Below are the code and all the weights of a small trained network. Each question names an input and a class and asks about switching units off, where a switched-off unit gives its printed mean instead of its output.

import numpy as np


def w(rows, s, z=0):
    codes = np.array(rows[::2]) - 128.0
    scale = np.full(codes.shape[1], s)
    scale[-1] = z or s
    return codes * scale


def norm(h):
    return h / np.sqrt((h * h).mean(-1, keepdims=True) + 1e-5)


def f(y):
    return y / 2 * (1 + np.tanh(0.7978845608 * (y + 0.044715 * y**3)))


def log_softmax(a):
    a = a - a.max(-1, keepdims=True)
    return a - np.log(np.exp(a).sum(-1, keepdims=True))


def net(x, mask):
    res = np.array(x, float).reshape(1, 4) / 4 @ E
    u = 0
    for l in range(2):
        y = f(norm(res) @ A[l][:, :-1].T + A[l][:, -1])
        res = res + np.where(mask[u : u + 3], y, B[l][:, -1]) @ B[l][:, :-1]
        u += 3
    return log_softmax(norm(res)[-1] @ U[:, :-1].T + U[:, -1])


A, B = {}, {}
E = w([
[167,222,140,169,42,158,36,190,85,71],'x0',
[199,101,181,96,185,64,121,70,107,2],'x1',
[79,208,191,29,158,179,237,137,99,130],'x2',
[173,83,133,27,31,73,144,157,164,151],'x3',
],0.0079)
A[0] = w([
[103,67,50,222,190,99,42,43,163,60,7],'0.n1',
[192,133,71,224,97,178,101,135,158,99,11],'0.n2',
[2,79,106,216,184,145,192,95,160,230,3],'0.n3',
],0.0059,0.0058)
B[0] = w([
[207,72,129,132,172,152,122,116,10,92,223],'0.n1',
[92,130,166,99,121,124,22,130,128,129,151],'0.n2',
[73,125,73,173,171,180,184,144,168,143,253],'0.n3',
],0.013,0.0039)
A[1] = w([
[122,92,181,117,50,123,44,161,85,20,19],'1.n1',
[126,69,89,153,141,116,98,108,145,137,25],'1.n2',
[113,211,92,245,80,120,2,140,113,178,1],'1.n3',
],0.0061,0.0055)
B[1] = w([
[110,212,53,191,176,122,178,170,243,227,247],'1.n1',
[113,171,139,149,201,136,155,223,85,115,113],'1.n2',
[43,49,252,97,157,109,86,140,185,63,252],'1.n3',
],0.011,0.0024)
U = w([
[200,149,61,185,128,102,47,155,140,110,12],'0',
[199,221,91,139,108,83,171,179,186,118,10],'1',
[181,68,101,189,199,136,113,99,24,95,251],'2',
[62,121,167,152,103,150,38,181,171,123,212],'3',
[152,75,163,73,169,47,190,49,187,89,15],'4',
[93,216,153,71,121,196,180,127,44,94,202],'5',
[152,82,74,58,6,90,152,150,146,200,163],'6',
[40,108,55,145,188,193,219,124,167,205,191],'7',
],0.017,0.0031)

Each question gives the input, the list of numbers given to net, and the class t.
The units are the neurons (one row each of A and B). Each row of codes is followed by its name. A weight is (code - 128) times the scale printed after its matrix; where a second scale follows, it is the last column's (A, B and U).
mask holds one flag per neuron, layer by layer. A switched-off neuron (its flag False) gives its mean, the last column of its row in B, instead of its output. The means were averaged over made-up inputs and are rounded, as every weight is.
A unit's drop is (log p(t) with every unit on - log p(t) with that unit switched off) / (log p(t) with every unit on - log p(t) with every unit switched off).
The circuit of an input: a set's keep is (log p(t) with only the set's units on - log p(t) with every unit switched off) / (log p(t) with every unit on - log p(t) with every unit switched off). Starting from all 6 units, units are removed one at a time, each time the one whose removal leaves the highest keep (on an exact tie, the one counted first), for as long as the keep stays at least 0.8.
units of the circuit, in order: the units of the circuit, biggest drop first
k most important neurons: the k neurons with the biggest drops, biggest first
top k neurons in layer l: the k neurons of layer l with the biggest drops, biggest first
drop when u is switched off: that unit's drop, to one decimal
input [-4,6,-4,0], class 2: units of the circuit, in order => [0.n1]
input [8,-4,4,3], class 3: 3 most important neurons => [0.n1, 1.n3, 0.n3]
input [2,8,-2,6], class 1: units of the circuit, in order => [1.n1, 1.n3]
input [4,8,6,7], class 1: 4 most important neurons => [1.n1, 1.n3, 0.n3, 0.n1]
input [6,2,3,-5], class 3: 2 most important neurons => [0.n1, 1.n3]
input [5,7,7,7], class 1: 2 most important neurons => [1.n1, 0.n3]
input [-6,7,0,-4], class 2: 2 most important neurons => [0.n1, 1.n3]
input [6,-6,4,-2], class 3: 3 most important neurons => [1.n3, 0.n1, 0.n3]
input [1,7,-4,6], class 1: 2 most important neurons => [1.n1, 1.n3]
input [-1,-2,2,2], class 6: units of the circuit, in order => [0.n3, 1.n1]
input [-8,3,-3,-4], class 2: 2 most important neurons => [0.n1, 1.n1]
input [6,-3,-5,-8], class 3: 2 most important neurons => [1.n3, 0.n2]
input [1,-6,-5,-4], class 3: 2 most important neurons => [1.n3, 0.n2]
input [6,-3,-7,-7], class 3: most important neuron => [1.n3]
input [7,0,-2,5], class 3: top 2 neurons in layer 0 => [0.n1, 0.n2]
input [-4,4,-6,2], class 2: drop when 0.n1 is switched off => 0.2
input [7,5,1,-1], class 1: drop when 1.n1 is switched off => 0.6
input [-2,-7,4,7], class 6: drop when 0.n3 is switched off => 0.4
input [7,2,-2,-1], class 3: drop when 1.n3 is switched off => 0.6
input [8,7,4,5], class 1: top neuron in layer 1 => [1.n1]
